Below is a small trained network, with its code and all its weights. Each question gives an input and a target symbol and asks what happens when units are switched off, that is, made to give their printed mean instead of their output.

import numpy as np


def w(rows, s, z=0):
    codes = np.array(rows[::2]) - 128.0
    scale = np.full(codes.shape[1], s)
    scale[-1] = z or s
    return codes * scale


def norm(h):
    return h / np.sqrt((h * h).mean(-1, keepdims=True) + 1e-5)


def f(y):
    return np.maximum(y, 0)


def softmax(a):
    e = np.exp(a - a.max(-1, keepdims=True))
    return e / e.sum(-1, keepdims=True)


def log_softmax(a):
    a = a - a.max(-1, keepdims=True)
    return a - np.log(np.exp(a).sum(-1, keepdims=True))


def net(x, mask):
    ids = ['αγδζηθμπστφψω'.index(c) for c in x.split()]
    T = len(ids)
    res = E[ids] + P[:T]
    r = norm(res)
    for j in range(3):
        rows = slice(4 * j, 4 * j + 4)
        q, k, v = (r @ M[0][rows].T for M in (Q, K, V))
        z = softmax(np.where(np.tri(T) > 0, q @ k.T / 4**0.5, -1e9)) @ v
        o = O[0][rows]
        res = res + np.where(mask[j], z, o[:, -1]) @ o[:, :-1]
    y = f(norm(res) @ A[0][:, :-1].T + A[0][:, -1])
    res = res + np.where(mask[3:27], y, B[0][:, -1]) @ B[0][:, :-1]
    return log_softmax(norm(res)[-1] @ U[:, :-1].T + U[:, -1])


Q, K, V, O, A, B = {}, {}, {}, {}, {}, {}
E = w([
[157,47,149,166,102,162,200,149,131,154,153],'α',
[172,51,160,158,102,134,219,196,155,70,149],'γ',
[81,61,28,131,85,148,171,127,127,120,161],'δ',
[159,95,171,91,62,128,153,110,34,67,127],'ζ',
[211,101,119,209,119,144,186,145,143,163,28],'η',
[170,149,92,88,101,129,146,184,48,154,57],'θ',
[196,47,138,103,165,165,52,131,50,110,143],'μ',
[228,155,91,164,113,190,55,86,88,179,149],'π',
[214,86,163,201,148,132,67,50,126,63,96],'σ',
[98,194,140,209,221,112,132,143,51,105,165],'τ',
[71,152,171,171,70,84,26,173,154,158,125],'φ',
[231,254,159,94,88,55,125,95,172,90,184],'ψ',
[218,151,148,59,240,55,57,191,189,111,174],'ω',
],0.0024)
P = w([
[109,163,166,80,162,133,123,83,162,152,101],'0',
[162,97,136,169,74,199,151,216,99,75,154],'1',
[155,102,124,171,85,190,135,207,98,92,143],'2',
[144,111,104,160,100,169,127,187,115,68,129],'3',
[144,114,86,160,97,148,131,178,110,76,130],'4',
[135,111,78,156,96,129,121,164,108,75,127],'5',
[132,106,75,161,109,107,127,153,107,85,133],'6',
[131,117,72,161,110,93,123,149,104,103,127],'7',
[133,112,78,155,116,71,120,136,101,117,146],'8',
[135,108,79,153,126,57,121,124,97,144,146],'9',
[138,115,90,142,131,40,112,116,97,157,151],'10',
[143,106,100,137,128,23,118,106,93,169,159],'11',
[150,98,113,136,133,2,107,104,97,182,165],'12',
],0.0032)
Q[0] = w([
[174,94,77,170,69,171,124,169,87,89,109],'H1',
[65,162,136,71,194,225,206,83,156,111,79],'H1',
[96,135,170,47,84,175,102,94,212,131,75],'H1',
[103,162,141,169,153,210,106,154,109,70,123],'H1',
[85,93,139,140,96,131,180,156,123,87,213],'H2',
[201,126,125,170,123,69,97,151,98,115,141],'H2',
[141,111,83,155,101,68,107,149,86,111,144],'H2',
[71,134,143,95,137,185,168,116,170,138,110],'H2',
[88,177,173,103,227,185,54,47,213,167,159],'H3',
[96,157,149,2,144,171,197,98,172,139,81],'H3',
[120,136,138,98,105,245,138,145,130,86,81],'H3',
[81,92,110,176,129,151,182,113,185,100,131],'H3',
],0.0055)
K[0] = w([
[105,139,82,180,137,28,108,135,90,92,152],'H1',
[123,85,121,152,73,227,129,163,116,113,85],'H1',
[154,120,129,132,139,254,176,140,97,75,136],'H1',
[182,126,96,146,80,117,107,216,145,71,145],'H1',
[163,104,112,153,118,80,139,109,105,173,82],'H2',
[111,134,159,88,168,123,143,70,142,155,93],'H2',
[124,94,143,121,131,119,172,86,150,180,124],'H2',
[145,131,91,160,93,129,95,181,93,86,157],'H2',
[83,129,152,122,111,184,220,182,179,124,134],'H3',
[99,85,127,178,122,217,145,160,135,136,151],'H3',
[125,126,107,186,98,145,119,199,127,47,152],'H3',
[129,111,78,105,96,125,162,159,50,124,105],'H3',
],0.006)
V[0] = w([
[185,46,83,104,46,111,128,122,138,123,107],'H1',
[103,142,120,185,199,129,197,135,36,134,165],'H1',
[219,114,91,70,190,171,209,76,119,74,127],'H1',
[213,144,129,102,176,67,89,154,157,78,213],'H1',
[198,170,136,196,156,120,107,135,128,216,57],'H2',
[111,171,65,146,108,94,54,156,77,50,121],'H2',
[114,117,141,78,106,145,87,60,69,171,186],'H2',
[111,111,5,158,145,126,151,89,157,152,79],'H2',
[146,193,86,161,100,101,174,133,212,196,214],'H3',
[164,204,58,61,113,165,135,157,65,212,124],'H3',
[87,83,112,61,204,119,133,253,146,170,109],'H3',
[151,63,81,163,208,179,19,95,142,177,174],'H3',
],0.0043)
O[0] = w([
[97,141,96,100,65,72,114,147,171,217,183,163],'H1',
[84,84,66,181,205,107,166,76,67,51,101,166],'H1',
[184,183,76,151,202,114,205,134,136,167,203,5],'H1',
[47,207,106,57,164,210,178,183,126,155,109,163],'H1',
[223,141,75,136,109,155,129,113,135,189,58,70],'H2',
[112,162,49,48,142,85,53,52,141,110,149,59],'H2',
[158,112,168,64,112,174,144,119,97,77,216,176],'H2',
[166,133,111,180,152,81,109,174,242,53,144,204],'H2',
[77,204,74,186,52,161,138,174,170,32,94,94],'H3',
[214,183,99,104,56,122,132,205,9,90,128,179],'H3',
[127,65,109,46,176,55,134,255,130,93,58,85],'H3',
[138,67,78,165,189,235,43,212,126,142,181,148],'H3',
],0.0039,0.0026)
A[0] = w([
[202,148,104,139,195,95,178,104,132,118,171,220],'N1',
[98,108,190,136,182,81,109,102,111,104,85,144],'N2',
[90,139,200,128,118,96,145,131,173,177,64,76],'N3',
[209,111,195,88,165,125,115,108,167,49,105,136],'N4',
[115,112,93,52,151,178,92,69,146,103,64,66],'N5',
[228,109,84,60,109,91,132,93,120,136,124,113],'N6',
[75,131,210,131,175,101,213,110,203,157,55,35],'N7',
[118,41,21,79,56,195,189,90,113,140,105,46],'N8',
[91,177,91,78,134,177,94,96,132,106,33,59],'N9',
[177,165,113,126,164,69,66,123,174,106,154,108],'N10',
[75,147,130,36,184,177,121,188,139,125,108,147],'N11',
[147,211,125,85,120,145,139,91,177,99,114,145],'N12',
[125,94,186,122,185,103,189,137,142,181,68,28],'N13',
[177,144,83,205,132,98,117,151,210,157,54,80],'N14',
[145,164,154,128,161,73,105,144,206,93,157,106],'N15',
[177,180,190,186,173,130,87,209,143,93,90,79],'N16',
[108,121,123,192,115,68,121,126,138,153,101,83],'N17',
[101,87,145,169,178,253,118,27,248,186,177,116],'N18',
[92,141,180,74,153,73,167,108,97,144,133,108],'N19',
[123,155,198,98,125,119,79,152,160,126,110,42],'N20',
[196,93,216,127,114,213,214,153,98,131,115,94],'N21',
[117,107,148,104,86,147,46,99,146,93,71,4],'N22',
[152,200,174,85,189,100,69,124,131,131,109,144],'N23',
[174,206,131,132,135,143,88,82,129,117,131,121],'N24',
],0.0035,0.003)
B[0] = w([
[122,156,120,148,164,106,211,131,124,216,146,254],'N1',
[136,37,116,166,87,134,124,142,113,97,123,192],'N2',
[114,123,98,136,116,170,121,127,46,161,143,149],'N3',
[163,120,202,136,133,143,144,160,153,51,138,173],'N4',
[119,88,164,145,146,190,130,141,94,129,62,149],'N5',
[108,160,176,162,140,84,111,196,119,126,99,174],'N6',
[109,102,72,185,49,191,69,194,2,150,133,134],'N7',
[171,200,247,129,179,145,117,127,104,139,91,193],'N8',
[103,140,144,105,147,169,109,98,96,64,40,155],'N9',
[136,152,151,109,139,178,132,119,137,167,99,158],'N10',
[88,89,151,103,106,144,171,104,193,146,80,165],'N11',
[76,115,189,173,132,137,133,140,130,87,126,153],'N12',
[97,121,80,167,73,178,107,150,62,148,137,134],'N13',
[122,34,107,72,107,169,141,18,166,132,120,150],'N14',
[112,134,150,121,93,183,144,137,119,163,82,180],'N15',
[145,66,140,78,112,186,181,80,196,113,132,182],'N16',
[149,75,130,130,117,146,151,116,156,102,119,158],'N17',
[120,214,194,162,150,42,85,198,112,96,49,174],'N18',
[101,60,106,115,94,158,171,101,150,126,114,152],'N19',
[97,102,77,147,106,110,157,134,131,142,167,146],'N20',
[113,169,104,66,168,101,54,58,187,84,116,205],'N21',
[148,141,84,171,182,81,200,142,114,154,208,173],'N22',
[140,114,157,146,89,202,158,156,109,103,85,145],'N23',
[91,116,150,182,124,164,117,140,98,106,126,151],'N24',
],0.0037,0.0024)
U = w([
[178,116,228,150,129,194,187,153,110,142,112,254],'α',
[46,111,58,165,102,101,122,150,95,162,126,245],'γ',
[117,115,122,150,134,77,152,170,212,70,206,145],'δ',
[104,118,147,67,119,99,163,23,110,167,193,60],'ζ',
[188,102,75,140,106,129,155,65,217,170,93,59],'η',
[197,168,109,85,112,38,152,162,94,139,104,73],'θ',
[157,69,123,59,205,135,88,139,120,183,189,60],'μ',
[198,166,54,141,115,197,79,135,109,145,194,63],'π',
[132,178,171,170,203,99,72,105,169,189,126,74],'σ',
[130,120,94,155,220,138,149,85,76,55,95,89],'τ',
[108,91,163,102,72,139,32,114,130,86,72,137],'φ',
[90,253,129,116,94,162,161,90,145,109,125,66],'ψ',
[87,145,103,38,179,177,151,177,177,146,84,69],'ω',
],0.0067,0.0053)

Each question gives the input, a string of symbols that net reads in full, and the target symbol t.
The units are the heads (4 rows each of Q, K, V and O) and the neurons (one row each of A and B). Each row of codes is followed by its name. A weight is (code - 128) times the scale printed after its matrix; where a second scale follows, it is the last column's (O, A, B and U).
mask holds one flag per unit, heads first, then neurons. A switched-off unit (its flag False) gives its mean, the last column of its rows in O or B, instead of its output. The means were averaged over made-up inputs and are rounded, as every weight is.
A unit's drop is (log p(t) with every unit on - log p(t) with that unit switched off) / (log p(t) with every unit on - log p(t) with every unit switched off).
The circuit of an input: a set's keep is (log p(t) with only the set's units on - log p(t) with every unit switched off) / (log p(t) with every unit on - log p(t) with every unit switched off). Starting from the 12 units with the biggest drops (on a tie, the unit counted first), units are removed one at a time, each time the one whose removal leaves the highest keep (on an exact tie, the one counted first), for as long as the keep stays at least 0.8.
circuit, biggest first: the units of the circuit, biggest drop first
unit that matters most: the unit with the biggest drop
k most important neurons: the k neurons with the biggest drops, biggest first
heads that matter: for each layer, one digit per head in row order, 1 if its drop is at least 0.15 and else 0, layers parted by /
input θ σ δ δ φ π γ ζ θ γ, target θ: heads that matter : 001
input φ δ ζ, target φ: heads that matter : 100
input δ η γ, target δ: circuit, biggest first : H1; N21
input τ τ γ, target τ: circuit, biggest first : H1
input γ δ ζ τ α, target γ: heads that matter : 011
input α θ δ τ τ δ δ φ ψ, target α: heads that matter : 010
input δ δ γ δ δ η δ τ, target δ: heads that matter : 010
input τ γ μ τ δ σ, target τ: heads that matter : 100
input μ δ ω τ α τ φ δ φ δ ζ α, target μ: heads that matter : 001
input σ δ δ δ α τ δ δ α, target σ: circuit, biggest first : H3; N18
input ζ θ δ, target ζ: circuit, biggest first : H3; H2
input φ δ θ δ φ φ γ θ, target φ: 2 most important neurons : N1; N9
input θ α δ, target θ: circuit, biggest first : H3; H1
input θ θ θ φ θ φ φ μ φ η δ τ, target θ: heads that matter : 011
input φ τ δ α φ δ ψ δ φ π θ τ, target φ: circuit, biggest first : H1
input η ζ δ φ φ δ α, target η: circuit, biggest first : H2; N14
input ω φ θ μ φ, target ω: circuit, biggest first : H1; H3
input ω θ φ δ ζ ω, target ω: heads that matter : 100
input θ τ α φ θ δ η, target θ: heads that matter : 001
input γ ζ φ τ φ τ θ δ φ δ γ, target γ: unit that matters most : H2
input γ δ τ ω ζ σ δ γ ζ, target γ: heads that matter : 110
input δ θ φ ζ η τ, target δ: heads that matter : 010
input φ α σ, target φ: heads that matter : 110
input δ η η δ, target η: heads that matter : 110
input γ δ φ φ τ δ η, target γ: circuit, biggest first : H2; H3; N7
input δ φ α, target φ: circuit, biggest first : H1; N21
input π δ τ α σ α δ γ δ, target π: circuit, biggest first : H3
input α τ φ ω φ α δ δ δ φ γ, target φ: 2 most important neurons : N21; N1
